Below are the code and all the weights of a small trained network. Each question names an input and a class and asks about switching units off, where a switched-off unit gives its printed mean instead of its output.

import numpy as np


def w(rows, s, z=0):
    codes = np.array(rows[::2]) - 128.0
    scale = np.full(codes.shape[1], s)
    scale[-1] = z or s
    return codes * scale


def f(y):
    return y / 2 * (1 + np.tanh(0.7978845608 * (y + 0.044715 * y**3)))


def log_softmax(a):
    a = a - a.max(-1, keepdims=True)
    return a - np.log(np.exp(a).sum(-1, keepdims=True))


def net(x, mask):
    res = np.array(x, float).reshape(1, 3) / 4 @ E
    y = f(res @ A[0][:, :-1].T + A[0][:, -1])
    res = res + np.where(mask, y, B[0][:, -1]) @ B[0][:, :-1]
    return log_softmax(res[-1] @ U[:, :-1].T + U[:, -1])


A, B = {}, {}
E = w([
[163,167,165],'x0',
[139,59,187],'x1',
[254,127,103],'x2',
],0.0097)
A[0] = w([
[134,202,44,146],'neuron 0',
[90,191,70,93],'neuron 1',
[130,220,107,94],'neuron 2',
[141,109,212,52],'neuron 3',
[147,144,240,128],'neuron 4',
[169,64,231,95],'neuron 5',
[188,73,52,97],'neuron 6',
[169,146,100,45],'neuron 7',
[77,69,43,164],'neuron 8',
[220,111,139,40],'neuron 9',
[156,186,35,125],'neuron 10',
[77,121,135,96],'neuron 11',
[185,159,117,72],'neuron 12',
[189,127,92,65],'neuron 13',
[203,234,163,146],'neuron 14',
[93,120,91,2],'neuron 15',
[129,196,60,140],'neuron 16',
[95,140,168,87],'neuron 17',
[162,106,252,108],'neuron 18',
[141,64,144,53],'neuron 19',
[52,67,21,209],'neuron 20',
[191,128,124,83],'neuron 21',
[132,83,149,40],'neuron 22',
[79,124,144,33],'neuron 23',
[101,227,139,151],'neuron 24',
[124,39,86,165],'neuron 25',
[129,160,84,25],'neuron 26',
[110,155,47,35],'neuron 27',
[142,92,172,76],'neuron 28',
[128,179,101,111],'neuron 29',
[55,167,136,146],'neuron 30',
[98,172,199,161],'neuron 31',
[71,195,198,157],'neuron 32',
[97,161,188,111],'neuron 33',
[223,106,105,75],'neuron 34',
[139,40,150,106],'neuron 35',
[185,145,98,48],'neuron 36',
[141,33,173,105],'neuron 37',
[163,117,251,106],'neuron 38',
[78,132,164,107],'neuron 39',
],0.012,0.0041)
B[0] = w([
[53,138,210,225],'neuron 0',
[59,98,152,190],'neuron 1',
[58,166,193,184],'neuron 2',
[53,152,158,152],'neuron 3',
[93,126,215,182],'neuron 4',
[35,114,163,210],'neuron 5',
[142,66,91,191],'neuron 6',
[75,67,108,145],'neuron 7',
[144,66,168,205],'neuron 8',
[87,87,64,199],'neuron 9',
[47,89,193,218],'neuron 10',
[86,75,109,165],'neuron 11',
[81,45,121,171],'neuron 12',
[77,36,63,173],'neuron 13',
[107,2,172,242],'neuron 14',
[76,115,131,125],'neuron 15',
[81,177,218,207],'neuron 16',
[110,92,17,146],'neuron 17',
[67,118,177,201],'neuron 18',
[40,144,123,141],'neuron 19',
[168,49,178,254],'neuron 20',
[83,37,72,174],'neuron 21',
[50,188,141,127],'neuron 22',
[53,82,81,146],'neuron 23',
[94,89,184,202],'neuron 24',
[92,128,253,179],'neuron 25',
[20,155,113,130],'neuron 26',
[48,146,163,154],'neuron 27',
[55,124,95,142],'neuron 28',
[58,136,179,156],'neuron 29',
[109,37,116,217],'neuron 30',
[196,44,78,183],'neuron 31',
[130,18,91,215],'neuron 32',
[163,67,53,160],'neuron 33',
[78,62,93,217],'neuron 34',
[43,165,176,177],'neuron 35',
[88,72,96,166],'neuron 36',
[22,167,182,195],'neuron 37',
[97,118,164,195],'neuron 38',
[142,79,40,173],'neuron 39',
],0.0061)
U = w([
[8,195,234,98],'0',
[108,51,60,67],'1',
[116,108,227,255],'2',
[134,167,156,208],'3',
[175,216,49,1],'4',
[186,254,151,1],'5',
],0.008,0.0044)

Each question gives the input, the list of numbers given to net, and the class t.
The units are the neurons (one row each of A and B). Each row of codes is followed by its name. A weight is (code - 128) times the scale printed after its matrix; where a second scale follows, it is the last column's (A, B and U).
mask holds one flag per neuron, in row order. A switched-off neuron (its flag False) gives its mean, the last column of its row in B, instead of its output. The means were averaged over made-up inputs and are rounded, as every weight is.
A unit's drop is (log p(t) with every unit on - log p(t) with that unit switched off) / (log p(t) with every unit on - log p(t) with every unit switched off).
The circuit of an input: a set's keep is (log p(t) with only the set's units on - log p(t) with every unit switched off) / (log p(t) with every unit on - log p(t) with every unit switched off). Starting from the 12 units with the biggest drops (on a tie, the unit counted first), units are removed one at a time, each time the one whose removal leaves the highest keep (on an exact tie, the one counted first), for as long as the keep stays at least 0.8.
units of the circuit, in order: the units of the circuit, biggest drop first
k most important neurons: the k neurons with the biggest drops, biggest first
drop when u is switched off: that unit's drop, to one decimal
input [-3,3,-4], class 1: units of the circuit, in order : neuron 16; neuron 0
input [-8,-2,-1], class 2: 2 most important neurons : neuron 20; neuron 8
input [6,-6,-8], class 1: units of the circuit, in order : neuron 32; neuron 31
input [-3,6,6], class 0: units of the circuit, in order : neuron 37; neuron 35; neuron 5
input [-4,-6,5], class 0: units of the circuit, in order : neuron 0; neuron 16
input [-6,7,-2], class 0: units of the circuit, in order : neuron 37; neuron 35
input [5,-5,-6], class 1: units of the circuit, in order : neuron 32; neuron 31
input [-4,5,5], class 0: 2 most important neurons : neuron 37; neuron 35
input [-1,-6,5], class 0: units of the circuit, in order : neuron 0; neuron 16
input [-2,-7,-8], class 1: 2 most important neurons : neuron 32; neuron 30
input [4,7,-8], class 1: drop when neuron 31 is switched off : 0.4
input [-1,4,4], class 0: drop when neuron 29 is switched off : -0.1
input [-3,1,-3], class 3: drop when neuron 14 is switched off : 0.2
